Below is a small trained network, with its code and all its weights. Each question gives an input and a class and asks what happens when units are switched off, that is, made to give their printed mean instead of their output.

import numpy as np


def w(rows, s, z=0):
    codes = np.array(rows[::2]) - 128.0
    scale = np.full(codes.shape[1], s)
    scale[-1] = z or s
    return codes * scale


def f(y):
    return np.maximum(y, 0)


def log_softmax(a):
    a = a - a.max(-1, keepdims=True)
    return a - np.log(np.exp(a).sum(-1, keepdims=True))


def net(x, mask):
    res = np.array(x, float).reshape(1, 4) / 4 @ E
    y = f(res @ A[0][:, :-1].T + A[0][:, -1])
    res = res + np.where(mask, y, B[0][:, -1]) @ B[0][:, :-1]
    return log_softmax(res[-1] @ U[:, :-1].T + U[:, -1])


A, B = {}, {}
E = w([
[161,142,115,172,98,107],'x0',
[254,111,140,56,193,63],'x1',
[124,36,217,107,54,96],'x2',
[192,179,176,91,85,206],'x3',
],0.0081)
A[0] = w([
[70,134,97,170,54,189,249],'n0',
[124,201,105,113,161,134,149],'n1',
[115,171,172,147,69,250,121],'n2',
[203,116,136,93,191,67,26],'n3',
[213,119,131,77,133,62,30],'n4',
[148,189,48,120,204,142,114],'n5',
[223,127,169,117,209,93,14],'n6',
[173,70,217,98,30,113,112],'n7',
[198,192,194,95,90,244,109],'n8',
[142,177,52,107,173,146,112],'n9',
[185,159,172,76,87,195,111],'n10',
[198,151,175,86,205,39,9],'n11',
[124,82,235,90,52,73,103],'n12',
[195,104,155,130,189,100,38],'n13',
[85,100,92,121,122,25,104],'n14',
[87,70,60,139,184,40,107],'n15',
[169,202,106,152,166,143,90],'n16',
[24,97,94,150,149,66,131],'n17',
[52,121,100,180,104,121,140],'n18',
[137,59,189,121,86,63,154],'n19',
[148,193,64,119,190,153,115],'n20',
[90,78,101,183,197,56,103],'n21',
[243,108,120,74,178,82,11],'n22',
[154,196,192,118,102,201,108],'n23',
[151,2,201,114,68,87,105],'n24',
[147,182,81,167,224,186,127],'n25',
],0.0069,0.0021)
B[0] = w([
[37,203,250,202,218,93,243],'n0',
[92,198,85,61,70,32,193],'n1',
[163,37,178,205,208,209,225],'n2',
[50,99,210,234,179,177,225],'n3',
[82,140,201,194,196,147,219],'n4',
[99,250,16,51,107,46,230],'n5',
[108,173,227,254,222,177,228],'n6',
[94,194,53,47,66,82,242],'n7',
[208,26,42,156,162,241,243],'n8',
[74,205,67,57,90,32,207],'n9',
[220,60,59,59,122,171,214],'n10',
[54,90,227,217,215,174,236],'n11',
[44,211,56,60,30,36,239],'n12',
[94,139,224,182,204,134,196],'n13',
[207,64,21,107,147,221,191],'n14',
[216,25,85,91,138,186,220],'n15',
[100,137,62,55,94,93,197],'n16',
[213,65,76,201,250,182,217],'n17',
[120,88,203,207,208,187,206],'n18',
[87,185,27,45,68,113,226],'n19',
[54,187,60,15,48,71,220],'n20',
[250,61,34,138,145,218,208],'n21',
[100,120,244,205,214,174,249],'n22',
[239,32,91,160,197,171,204],'n23',
[60,193,65,32,47,37,253],'n24',
[81,186,94,39,55,33,229],'n25',
],0.0047,0.0055)
U = w([
[50,215,89,1,83,64,33],'0',
[70,158,199,162,187,165,255],'1',
[215,71,63,75,169,186,122],'2',
],0.0073,0.00097)

Each question gives the input, the list of numbers given to net, and the class t.
The units are the neurons (one row each of A and B). Each row of codes is followed by its name. A weight is (code - 128) times the scale printed after its matrix; where a second scale follows, it is the last column's (A, B and U).
mask holds one flag per neuron, in row order. A switched-off neuron (its flag False) gives its mean, the last column of its row in B, instead of its output. The means were averaged over made-up inputs and are rounded, as every weight is.
A unit's drop is (log p(t) with every unit on - log p(t) with that unit switched off) / (log p(t) with every unit on - log p(t) with every unit switched off).
The circuit of an input: a set's keep is (log p(t) with only the set's units on - log p(t) with every unit switched off) / (log p(t) with every unit on - log p(t) with every unit switched off). Starting from the 12 units with the biggest drops (on a tie, the unit counted first), units are removed one at a time, each time the one whose removal leaves the highest keep (on an exact tie, the one counted first), for as long as the keep stays at least 0.8.
circuit, biggest first: the units of the circuit, biggest drop first
unit that matters most: the unit with the biggest drop
top k neurons: the k neurons with the biggest drops, biggest first
drop of u: that unit's drop, to one decimal
input [-7,-5,-4,-6], class 2: circuit, biggest first -> [n17 n21]
input [6,-5,4,6], class 2: circuit, biggest first -> [n8 n23]
input [-4,-7,-7,-8], class 2: circuit, biggest first -> [n17 n21]
input [2,8,7,7], class 1: unit that matters most -> n22
input [3,-2,-3,6], class 2: circuit, biggest first -> [n8 n23]
input [0,-8,8,1], class 0: top 3 neurons -> [n12 n24 n7]
input [8,6,-7,1], class 0: top 2 neurons -> [n5 n20]
input [3,6,-7,6], class 0: top 3 neurons -> [n20 n5 n25]
input [2,8,-8,-1], class 0: top 4 neurons -> [n5 n20 n25 n9]
input [-7,1,7,-8], class 2: top 2 neurons -> [n17 n21]
input [1,-7,8,-5], class 0: top 3 neurons -> [n24 n12 n19]
input [5,6,-5,-6], class 1: drop of n19 -> 0.1
input [-2,-1,-2,-3], class 2: drop of n24 -> 0.3
input [-3,5,3,5], class 1: drop of n0 -> -0.2
input [8,2,7,6], class 0: top neuron -> [n12]
